Below is a small trained network, with its code and all its weights. Each question gives an input and a target symbol and asks what happens when units are switched off, that is, made to give their printed mean instead of their output.

import numpy as np


def w(rows, s, z=0):
    codes = np.array(rows[::2]) - 128.0
    scale = np.full(codes.shape[1], s)
    scale[-1] = z or s
    return codes * scale


def f(y):
    return y / 2 * (1 + np.tanh(0.7978845608 * (y + 0.044715 * y**3)))


def softmax(a):
    e = np.exp(a - a.max(-1, keepdims=True))
    return e / e.sum(-1, keepdims=True)


def log_softmax(a):
    a = a - a.max(-1, keepdims=True)
    return a - np.log(np.exp(a).sum(-1, keepdims=True))


def net(x, mask):
    ids = ['Σβγεζηθλπτ'.index(c) for c in x.split()]
    T = len(ids)
    res = E[ids] + P[:T]
    u = 0
    for l in range(3):
        q, k, v = (res @ M[l].T for M in (Q, K, V))
        z = softmax(np.where(np.tri(T) > 0, q @ k.T / 2**0.5, -1e9)) @ v
        res = res + np.where(mask[u], z, O[l][:, -1]) @ O[l][:, :-1]
        u += 1
        y = f(res @ A[l][:, :-1].T + A[l][:, -1])
        res = res + np.where(mask[u : u + 4], y, B[l][:, -1]) @ B[l][:, :-1]
        u += 4
    return log_softmax(res[-1] @ U[:, :-1].T + U[:, -1])


Q, K, V, O, A, B = {}, {}, {}, {}, {}, {}
E = w([
[154,186,157],'Σ',
[167,181,166],'β',
[179,38,75],'γ',
[185,164,67],'ε',
[172,186,95],'ζ',
[126,9,76],'η',
[184,109,78],'θ',
[138,74,188],'λ',
[2,56,82],'π',
[128,162,22],'τ',
],0.0089)
P = w([
[217,194,63],'0',
[87,48,252],'1',
[94,144,203],'2',
[119,137,211],'3',
[81,159,146],'4',
[126,134,141],'5',
[96,105,86],'6',
[108,161,169],'7',
[145,118,111],'8',
[121,165,242],'9',
],0.0028)
Q[0] = w([
[22,120,154],'0.h1',
[146,2,86],'0.h1',
],0.038)
K[0] = w([
[134,114,254],'0.h1',
[30,195,167],'0.h1',
],0.037)
V[0] = w([
[149,115,140],'0.h1',
[2,228,176],'0.h1',
],0.0052)
O[0] = w([
[135,125,116,139],'0.h1',
[252,166,179,1],'0.h1',
],0.0046,0.0014)
A[0] = w([
[132,50,163,2],'0.n1',
[104,190,118,119],'0.n2',
[74,165,245,58],'0.n3',
[49,161,156,21],'0.n4',
],0.012,0.0035)
B[0] = w([
[126,247,123,126],'0.n1',
[217,12,116,89],'0.n2',
[154,75,58,157],'0.n3',
[92,174,78,2],'0.n4',
],0.014,0.00088)
Q[1] = w([
[64,144,70],'1.h1',
[134,247,182],'1.h1',
],0.015)
K[1] = w([
[213,96,133],'1.h1',
[117,167,253],'1.h1',
],0.016)
V[1] = w([
[195,220,187],'1.h1',
[32,1,124],'1.h1',
],0.0096)
O[1] = w([
[90,29,146,1],'1.h1',
[184,255,157,252],'1.h1',
],0.0091,0.002)
A[1] = w([
[139,164,186,4],'1.n1',
[3,134,118,73],'1.n2',
[122,170,147,75],'1.n3',
[126,135,128,126],'1.n4',
],0.012,0.0039)
B[1] = w([
[170,110,85,1],'1.n1',
[249,163,140,26],'1.n2',
[182,123,115,97],'1.n3',
[139,129,127,134],'1.n4',
],0.014,0.00059)
Q[2] = w([
[253,51,240],'2.h1',
[47,4,34],'2.h1',
],0.0056)
K[2] = w([
[159,124,208],'2.h1',
[83,254,118],'2.h1',
],0.0079)
V[2] = w([
[80,225,132],'2.h1',
[123,118,1],'2.h1',
],0.024)
O[2] = w([
[221,73,189,255],'2.h1',
[118,218,253,89],'2.h1',
],0.017,0.0012)
A[2] = w([
[77,1,171,31],'2.n1',
[239,54,179,48],'2.n2',
[158,146,82,54],'2.n3',
[79,162,99,2],'2.n4',
],0.0082,0.009)
B[2] = w([
[119,197,127,116],'2.n1',
[73,189,41,254],'2.n2',
[146,236,17,108],'2.n3',
[232,244,90,132],'2.n4',
],0.011,0.0058)
U = w([
[44,130,105,30],'Σ',
[42,122,85,1],'β',
[92,129,193,99],'γ',
[17,131,158,39],'ε',
[180,168,118,75],'ζ',
[137,103,205,181],'η',
[116,134,126,126],'θ',
[140,1,90,251],'λ',
[210,164,72,42],'π',
[161,109,194,239],'τ',
],0.0062,0.0071)

Each question gives the input, a string of symbols that net reads in full, and the target symbol t.
The units are the heads (2 rows each of Q, K, V and O) and the neurons (one row each of A and B). Each row of codes is followed by its name. A weight is (code - 128) times the scale printed after its matrix; where a second scale follows, it is the last column's (O, A, B and U).
mask holds one flag per unit, layer by layer, with each layer's heads first. A switched-off unit (its flag False) gives its mean, the last column of its rows in O or B, instead of its output. The means were averaged over made-up inputs and are rounded, as every weight is.
A unit's drop is (log p(t) with every unit on - log p(t) with that unit switched off) / (log p(t) with every unit on - log p(t) with every unit switched off).
The circuit of an input: a set's keep is (log p(t) with only the set's units on - log p(t) with every unit switched off) / (log p(t) with every unit on - log p(t) with every unit switched off). Starting from the 12 units with the biggest drops (on a tie, the unit counted first), units are removed one at a time, each time the one whose removal leaves the highest keep (on an exact tie, the one counted first), for as long as the keep stays at least 0.8.
circuit, biggest first: the units of the circuit, biggest drop first
unit that matters most: the unit with the biggest drop
top k neurons: the k neurons with the biggest drops, biggest first
top k neurons in layer l: the k neurons of layer l with the biggest drops, biggest first
drop of u: that unit's drop, to one decimal
input π Σ Σ, target π: unit that matters most	1.h1
input λ η β, target λ: circuit, biggest first	[2.h1 1.h1]
input η λ γ, target π: circuit, biggest first	[1.h1 2.h1 2.n2]
input λ θ Σ γ Σ, target λ: circuit, biggest first	[2.h1 1.h1]
input η π η, target π: circuit, biggest first	[1.h1 2.n2 2.h1]
input λ γ ε, target λ: circuit, biggest first	[2.h1 0.n3 1.h1]
input λ γ λ Σ γ ζ, target λ: circuit, biggest first	[2.h1 1.h1]
input λ λ Σ ζ λ θ π λ, target λ: top 2 neurons in layer 2	[2.n2 2.n4]
input η λ γ λ π, target π: top 3 neurons	[1.n2 2.n2 0.n4]
input λ θ θ θ, target λ: top 2 neurons in layer 0	[0.n3 0.n4]
input Σ λ τ λ Σ λ Σ, target λ: drop of 2.n2	0.2
input λ λ ε, target λ: drop of 0.n4	0.0
input λ λ π τ, target λ: drop of 2.n3	-0.1
input τ γ ζ θ τ π, target τ: drop of 0.n2	0.1
input λ λ λ λ, target λ: circuit, biggest first	[2.h1]
